[-50  23 -16  19 -29  26 -25] = q_632
[-50  23 -16  19 -29  26  42] = q_816
[-90 -23  40  40  43  22 -90] = q_915
[-56  22 -89  53 -51 -41 -75] = q_657
[  1  50  11  -9  31 -39  29] = q_828
[ 91 -98 -13 -40 -31  -8  93] = q_219
[-29  -9  12  12  65  12  -5] = q_267
[-30 -43  16 -30  15 -28  -8] = q_790
[-40  93  -2  -2 -32 -22   0] = q_399
[   0    5   -8  -22  -68 -108    9] = q_739
where: [-98] : q_219, 2
all q_267: [12] : 3 4 6
all q_399: [-2] : 3 4
all q_915: [-90] : 1 7
where: [-41] : q_657, 6

[-41  12 -53  26 -41  -2 -18  -4   8 -41 -40   2 -30  19  33  50]  q_558
[ -1 -21 -42   6  -5 -39 -44 -41  12  21 -50 -36 -42  -8 -18 -46]  q_692
[  48   95  -24   57 -109   23   82   53   24   30   79   58   34  -40
   36    9]  q_842
where: [2] : q_558, 12
all q_558: [19] : 14
all q_558: [-40] : 11
where: [19] : q_558, 14
where: [-109] : q_842, 5

[ 15 -18  26 -30 -12   5   3   0  -9  -5 -23 -14   5  12   4 -16 -20 -15
 -23 -16   6 -10   8  -5  -6 -10  14]  q_411
[ 10   6  12  22 -12  15  -3  14 -22   5  32   0   8 -42 -10  -9  -7 -13
  -8 -15  12   2 -20   0  30  13 -22]  q_173
[-18 -32 -14  18  -6  33   5  -5   2 -14 -18 -27 -12 -25   7  22  -2   4
  -4  30  46  -1  28  22   4  22 -12]  q_25
[  5 -15 -11   0   3 -13  11  30 -26 -19  59 -23  -6  -8  19  21  24  -5
  14   4  -8 -13   5  -5 -20  51   2]  q_119
[ 35  18  10 -27 -19  34 -17 -16  14   4  50  13   9  26 -23 -14   2 -10
 -16   8 -38  -8 -27 -34  39 -20  13]  q_199
[  2  79 -50  26  -9 -43 -24  10 -25  25  18  66   3   3 -44  -5  47 -65
  26  55 -11  66  53 -25  86   7  13]  q_793
[ 44 -11  49 -58  31 -43 -38 -16   0 -10  22 -51 100 -16 -18  -4  -7  -9
 -12   8  10  -9  -7  11  32  -6  39]  q_6
[ 15 -18 -16 -30 -12   5   3 -16  -9  -5   1 -14   5  12   4 -16 -20 -15
 -23 -16   6 -10   8  -5  -6 -10 -23]  q_567
where: [-24] : q_793, 7
find: [ 15 -18  26 -30 -12   5   3   0  -9  -5 -23 -14   5  12   4 -16 -20 -15
 -23 -16   6 -10   8  -5  -6 -10  14] : q_411
where: [-51] : q_6, 12
where: [51] : q_119, 26
all q_567: [-16] : 3 8 16 20
all q_173: [5] : 10

[  5  22  40  99  13  40 -77   7 -52  -7   4  26  20  15  -5 -17 -14  42
  30  18 -55 -49 103  82   4 -66 -74 -47  19  38  25  35  38 -33] -> q_564
[  -5   -9  -58 -105  -36  -23   23   33  -14   13  -13  -18  -35  -15
   13  -16    0  -15   29   13  -15    0  -50  -28    9   17   18  -10
  -13  -15   24  -29  -63  -59] -> q_593
[   2    0  -79 -112  -39  -32    4   21   76    6    2  -35  -36   -8
   -8  -14   -6  -15   22  -30   62    1  -44  -33    8   10   -7  -28
  -37   -7   37  -15  -69  -79] -> q_892
[ -40  -15  -13  -19  -15   43  -41   90  -12  -11  -36   46  -35  -38
   29  -40    3   13   68   -5   15  -44   47   51   30  -40    9  -61
   53   51   35  -16  -21 -105] -> q_937
[-33 -47 -31 -47 -33 -39 -25  -2 -48 -15  24 -69 -17 -30 -61  17 -22   0
   0 -61 -22  19  78   7 -34 -24  -7 -23 -50  12  13  58 -32 -51] -> q_285
[  9 -45  10 -67 -44 -76  74 -47 -38  47  13 -84   7   3  -7  28 -20  -8
 -10 -47  19  38 -16 -29 -63  34  23  88 -52 -51 -23  13 -42  69] -> q_348
[ 24  40  19  27  34  38  58  10  58   8 -27  71   9  20  61 -15  28 -11
  -6  58  32  58 -95 -23  39  35  28  23  52 -12 -18 -65  26  48] -> q_982
[-19 -38 -21 -91 -22 -33  74  13  15  15 -16 -20  18 -26  18   9   9 -31
  -5 -25  49  35 -69 -53 -11  51  78  49  -1 -27 -23 -32 -40  24] -> q_950
[-49 -37  21 -16  -2  37  21  78 -37  -2 -48  55 -26 -46  50 -22  17  -4
  42   2  17 -13   4  21  19   2  75   2  73  28 -10 -36  -5 -23] -> q_841
[-21  25   7  62  36  74 -58  58   8 -37 -24  84  -9 -14  20 -28  19  10
  22  40 -18 -37  26  38  53 -32  -2 -69  65  51  15 -16  38 -57] -> q_814
where: [46] : q_937, 12
where: [-57] : q_814, 34
all q_593: [-15] : 14 18 21 30
all q_982: [58] : 7 9 20 22

[ -6   1  -6 -35  -6   7  -5  -6] = q_148
[ 22  26  83   7  13 -84  68  92] = q_35
[  0 -12 -11 102  19 -12  -1 -11] = q_815
all q_815: [-11] : 3 8
find: [ 22  26  83   7  13 -84  68  92] : q_35
all q_148: [-6] : 1 3 5 8
all q_815: [19] : 5

[-13   4   4 -19  61   4   4  -2   4  26] : q_847
[ 29 -38 -72 -53  89 -15   0  23  34  -8] : q_384
[  4   6 -39 -24  61 -22  33 -32  19 -40] : q_522
[ 16   5   0 -24  50  17  52  -8 -21 -27] : q_530
all q_847: [4] : 2 3 6 7 9
where: [-38] : q_384, 2
all q_522: [19] : 9

[-48  21 -22 -56 -56  29  19  52  38 -55  -9  -9  38  -9  -9]  q_188
[ 84 -10 -13  20 -69  97  58 -12  21 -70  -7  42 106  44  51]  q_737
[-59 -34  14  29 -13  34   3  39  42 -38  22  -8  30  27   7]  q_812
[ -3  -8   4  -2  -8  -9  -2   5  -1   3   7  -6  -1 -11   7]  q_395
all q_188: [-9] : 11 12 14 15
find: [-48  21 -22 -56 -56  29  19  52  38 -55  -9  -9  38  -9  -9] : q_188
where: [-10] : q_737, 2
all q_737: [84] : 1

[-30 -30  30  16 -10] : q_771
[ 90 -11  21 -11  90] : q_988
[ 33 -20   8 -11  -5] : q_86
[-10  74 -29 -31  29] : q_575
[-12 -30  30  16 -51] : q_50
[ -6  27  27 -10  23] : q_731
where: [33] : q_86, 1
all q_771: [-10] : 5
all q_988: [-11] : 2 4
all q_988: [21] : 3
where: [29] : q_575, 5
where: [-5] : q_86, 5
all q_731: [27] : 2 3

[-12 -26  26  11 -38  -4  14 -32 -81 -57  44  23 -57   0  88 -28] : q_169
[-12 -26  26  11 -38  -4  14 -32 -31 -27  68 -30 -29   7  33 -41] : q_882
[-31 -26 -31  60  18 -31  22 -42 -26 -58 -38 -22 -26  -2  53 -31] : q_449
[-12 -26  26  11 -38  -4  14 -32 -81   8  44  23 -57 -31 -33  41] : q_474
[ -8  13 -40  67 -17  -1 -21  15 -10 -25  -8 -28  20  65 -14  -5] : q_668
[-58  14  -5 -11 -49  34   4 -34   1   4 -20 -37  -2  80   7 -13] : q_956
[-11 -47 -11  65 -33 -47  16 -25 -30 -21  11 -25  12  -4  21 -27] : q_157
[ -4 -82 -54   0 -18 -20  51 -54  38 -30  33 -39 -16  27   2 -74] : q_284
[-36 -37 -23   3  59 -44   4 -10 -17  -2  30 -12 -57 -31 -33 -63] : q_505
[ 22  48   3  18 -40  30 -25  20  -5  12 -44 -18  39  32  10  -9] : q_864
[ 70 -33 -20  28   5  26 -11  41  -2 -29  27 -40   7 -35  41 -14] : q_83
where: [39] : q_864, 13
all q_284: [-39] : 12
where: [-36] : q_505, 1
all q_169: [-32] : 8
find: [-12 -26  26  11 -38  -4  14 -32 -31 -27  68 -30 -29   7  33 -41] : q_882
find: [ 70 -33 -20  28   5  26 -11  41  -2 -29  27 -40   7 -35  41 -14] : q_83
all q_449: [-26] : 2 9 13

[  4  13 -13  -1   8   2  15   6 -13 -41  -8   9   5 -49 -18  43  -3  11
 -23  16 -13  31  10   2   8  11  -8 -13 -13 -23 -53 -18  11  10  33] : q_766
[ 13  -7  -4   0 -39 -20  -4 -13 -15   9 -15  13  36  -2  16   8  16 -11
  12   7  14 -16 -20  18  -8 -67  -7 -17   3  15  20  61   6  26 -28] : q_917
[  7 -11   6   6 -42 -50 -22   6 -13  14 -17 -87  45  19  -5 -21 -13  -6
 -15 -15   4 -11  18  27  -1 -27  -8  21   8  13 -51   7  -1 -41   1] : q_400
[  1 -22  -2  -7   7 -14   7  -8   1  -4  -5  63  48 -53  22  -9  34  -9
  22   8   3   0  32  12   0 -10   9   7 -10 -34   3 -20 -22  -4 -10] : q_82
[ 35  23  12   6  14  17   4   7   3  25  21  34  39  -4 -11  -6   5   1
  -2 -10  -2  -7  47 -43  -5  67  14   0 -12   1 -11  10  27  18 -36] : q_860
[-23  33  -6  -1 -34   3  -6  -1  -6   4  10  12  38  -8  16  -7 -10  11
  10 -12  -1 -24 -19   3  -2  -1   2  -8  17  36  70 -11 -39   4  10] : q_726
where: [-16] : q_917, 22
all q_400: [-11] : 2 22
where: [26] : q_917, 34
where: [67] : q_860, 26

[  6   6   6 -39 -37] : q_563
[-50  64 -50   0 -50] : q_524
[ -7   5   8  43 -30] : q_858
[64  7 -3 -3  7] : q_520
[ 15  13  13 -17  13] : q_478
[  7 -32  44   6  27] : q_432
[  4 -49  62  21  12] : q_435
all q_520: [-3] : 3 4
all q_524: [-50] : 1 3 5
all q_478: [13] : 2 3 5
all q_520: [7] : 2 5
where: [-32] : q_432, 2
all q_435: [-49] : 2
all q_563: [6] : 1 2 3

[ -3 -51 -15   4   4  13  32  37  54  23  -7  -6  19 -32   6  38 -23 -44
 -27  26 -54  69 -51 -42] = q_330
[ 33 -35  51   3  -1  17 -45  30 -44  17 -10 -35  22 -27   9 -16  27  -3
   3  50  19  54 -45  15] = q_65
[ 33 -35  51   3  -1  17 -14  30 -44  17 -10 -35  22 -27   9 -16  27  -3
   3 -31  14  54 -45  15] = q_139
[ 15 -45  -1  28 -23 -27 -30  36 -10 -20  -4 -28  32 -96  39 -31  19 -45
   2 -59 -16   9   8 -47] = q_999
[ 13 -65   0  28 -44  31  34  36 -14 -34 -60 -74  32 -18 -32  10  -4  -5
  13  39   4 -27 -34   9] = q_664
where: [14] : q_139, 21
all q_65: [51] : 3

[-38  24  13  -8  68  15   7  12 -58 -16  26] : q_196
[-69  15 -23   5  14 -21  60 -69  -6  31 -54] : q_59
[ 33 -16 -10 -71  76  48  23  54 -39   9  17] : q_902
[ -69   30  -23    5   14   45 -106   -5    6  -50   37] : q_894
all q_59: [5] : 4
where: [45] : q_894, 6

[ -7 -25 -11  45  16 -10  -3  37  23  50 -25  -8 -21  -1   9  -9 -19  -8
  -2  13 -35 -27  13  44 -20 -69   2  10  20 -53  -9  28  27  -3  13 -10
 -21  28 -11 -27  12   0  10  14  -2  36  17   8  50 -22] : q_4
[-10 -32 -14  58  20 -13  -4  48  30  64 -32 -11 -27  -2  12 -11 -24 -11
  -3  16 -45 -34  17  56 -26 -88   2  14  27 -67 -12  35  35  -4  17 -14
 -28  34 -14 -34  16   0  13  18  -2  47  22  10  63 -29] : q_964
[ -2  -8  -5  16   5  -3  -1  13   8  18  -9  -3  -7  -1   3  -3  -7  -3
  -1   4 -12 -10   4  16  -7 -25   1   3   7 -19  -3  10  10  -1   5  -4
  -8  10  -4 -10   4   0   4   5  -1  13   6   2  18  -8] : q_470
[-17 -14   0  15  15 -14   2   7  12  16 -20 -11 -22 -13 -20  12   2  -3
   4  -9  -9   9 -22  -5   7  -6   4  14  -5 -10  -1   3 -16 -31  -6  12
  10  -3  16  -3  -4 -10  25   1  -4  21   3 -13   7   5] : q_88
[ -4 -13  -6  24   9  -5  -1  20  13  27 -14  -4 -11  -1   5  -5 -10  -5
  -1   0 -19 -14   7  23 -11 -37   1   6  11 -28  -5  15  14  -1   7  -6
 -12  15  -6 -14   7   0   5   8  -1  19   9   4  26 -12] : q_409
[-19 -15   0  16  16 -16   3   8  12  18 -22 -12 -24 -14   5  13   1  -4
   5 -11 -10  10 -25  -5   8  -6   4  15  -6 -11  -2   4 -19 -33  -7  13
  10  -3  17  -3  -5 -11  27   0  -4  23   3 -15   8   5] : q_60
[-12  -1   5 -10  21  -6 -24 -13  15  -2   8  18 -17   5  -3   2  -9   7
  11   4  -1  -6   4  20 -10   5  -5 -11  -4  -5  18  -3  11   3   5  -5
  -5  10  -1 -10   0  -2 -10   6  -4  13   6  -9 -39  -3] : q_179
[-37 -31   0  32  32 -33   6  16  25  36 -44 -25 -50 -29 -45  26   4  -8
  10 -21 -18  20 -49 -11  18 -12   8  30 -13 -24  -4   7 -37 -68 -14  26
  21  -6  35  -6  -9 -21  55   1  -8  48   6 -30  15  11] : q_39
[-10  -1   4  -8  16  -5 -20 -11  11  -1   6  14 -14   4  -3   2 -13   6
   9   3  -2  -6   3  16  -7   4  -4  -9  -3  -4  15  -2   9   3   4  -4
  -4   8   0  -8   0  -2  -8   6  -4  11   4  -7 -31  -2] : q_398
[ -1  -3  -2   7   2  -2   0   6   3   8  -4  -1  -4   0   1  -1  -3  -2
   0   2  -6  -5   2   8  -4 -11   0   2   3  -9  -2   5   4   0   3  -2
  -3   4  -2  -5   2   0   2   2   0   6   3   2   8  -4] : q_168
[-25   8   0  21  21 -21   3  12  16  24   8 -17 -32 -19 -29  18   1  -5
   6 -14 -12  13 -32  -7  11  -8   6  20  -8 -16  -2   4 -24 -44  -9  17
  13  -4  23  -4  -6 -15  36   1  -6  31   4   6  10   8] : q_857
[-2 -2  0  2  1 -1  0  1  1  2 -2 -2  0  0 -2  1  0  0  0 -1 -1  1 -3 -1
  1 -1  0  1 -1 -1  0  0 -2 -4 -1  1  1  0  2  0 -1 -2  3  0 -1  3  0 -1
  1  0] : q_830
find: [-37 -31   0  32  32 -33   6  16  25  36 -44 -25 -50 -29 -45  26   4  -8
  10 -21 -18  20 -49 -11  18 -12   8  30 -13 -24  -4   7 -37 -68 -14  26
  21  -6  35  -6  -9 -21  55   1  -8  48   6 -30  15  11] : q_39
all q_857: [6] : 19 27 48
find: [ -1  -3  -2   7   2  -2   0   6   3   8  -4  -1  -4   0   1  -1  -3  -2
   0   2  -6  -5   2   8  -4 -11   0   2   3  -9  -2   5   4   0   3  -2
  -3   4  -2  -5   2   0   2   2   0   6   3   2   8  -4] : q_168
all q_830: [0] : 3 7 13 14 17 18 19 27 31 32 38 40 44 47 50

[-40  83  33 -33 -38] = q_604
[ 27 -90 -28  22  36] = q_667
[34 33 40 32 39] = q_292
[ 45  34 -29  29  26] = q_40
where: [39] : q_292, 5
all q_292: [34] : 1
where: [22] : q_667, 4
where: [26] : q_40, 5
where: [-28] : q_667, 3
where: [-40] : q_604, 1

[-26  50 -35  45 -61  55 -15 -19  38 -67 -49  41  -8 -23  13  50  62  37
 -15 -59   2 -67  13  70] = q_966
[ -8  26  -6  18 -15  56 -87 -24  43  35 -33  30  22 -27  55  24  34  -4
   6 -28 -31 -59  16  39] = q_508
[ 14  58  44 -50  28  22 -54  10   5  94  26  18  40  -2  51 -18 -26  -7
  11  93 -40   8  32  -5] = q_577
[ -24  -31  -54   65  -47   21   -3  -27   24  -86  -54    7  -27  -21
  -16   43   56   10   -9 -119   23  -54  -19   40] = q_872
[ -4  82  18 -14  -7  79  10 -19  45  85 -19 -56  48 -29  89  19  23   2
  10  35 -55 -63 -55  45] = q_601
[-1 24  4 -4 -5 12 -2  1  2  2  2  9  2  0  5  3  1 11 -3 15 -4 -6 10 10] = q_79
all q_601: [-55] : 21 23
where: [32] : q_577, 23

[-10   1 -48  -5 -45  40  31  79  -8   5  47  30  10  14  -4  24   1 -70
 -33 -16 -55  -6  34  26   1 -40  42 -46  20 -59   7  -5 -39  49 -35   1
  -6] -> q_141
[-81  14  -8  35  41  38  56  -6 -47 -15 -18 -31 -76 -31 -28  13  -5 -27
 -21  35 -41 -57  -8  -8  -1 -22  67 -34 -19  31 -39  35  49 -34 -14  -6
  32] -> q_143
[-10 -21 -31 -24  27 -14  76 -22  10 -31  -4 -33 -43 -41 -24  22  -2 -93
 -28 -17 -55   3  26 -37 -49 -34  53   0 -26  36  -6 -42  61 -22   9  41
  25] -> q_95
[  24  -47  -12  -11   69   22    5  -33    5  -10   -6  -62   -7   61
   11   -2  -36   -9   34  -34    9  -49  -19 -114   25   44  -16   -4
   38   32  -16   13   12  -40  -36    8   38] -> q_955
[ 18   8  -6  -9   3  61  12  56 -13  10  16  14  46  41  51 -23 -11  81
  33  20 -15   4 -60   9  48   0 -20  -4  41 -53 -21  60 -48  -5 -27 -41
   9] -> q_428
[-11 -18  94  61 -26  34 -18  13  28  23  11  -3  -3  45 -22  16   8 -53
  13  76  14 -33   9 -65  77  35 -67   1  48  -7  30 -36 -16 -16  14  16
  13] -> q_336
[-11 -18  94  61 -26  34 -18 -20  28  23  11  -3  -3  45 -22  16   8 -53
  13 -14  14 -33  52 -65  77  35 -67   1  48  -7  30 -36   8 -16  14  16
  13] -> q_261
[-17 -13 -26 -25  28 -10  11  -2 -78  32  -1 -33 -37  -7 -36  18 -27  -1
   7 -34 -13 -12 -54 -37 -28  54  89  71  20  34 -35  53  21  20 -29  20
 -10] -> q_332
find: [  24  -47  -12  -11   69   22    5  -33    5  -10   -6  -62   -7   61
   11   -2  -36   -9   34  -34    9  -49  -19 -114   25   44  -16   -4
   38   32  -16   13   12  -40  -36    8   38] : q_955
all q_141: [31] : 7
all q_336: [8] : 17
all q_143: [35] : 4 20 32

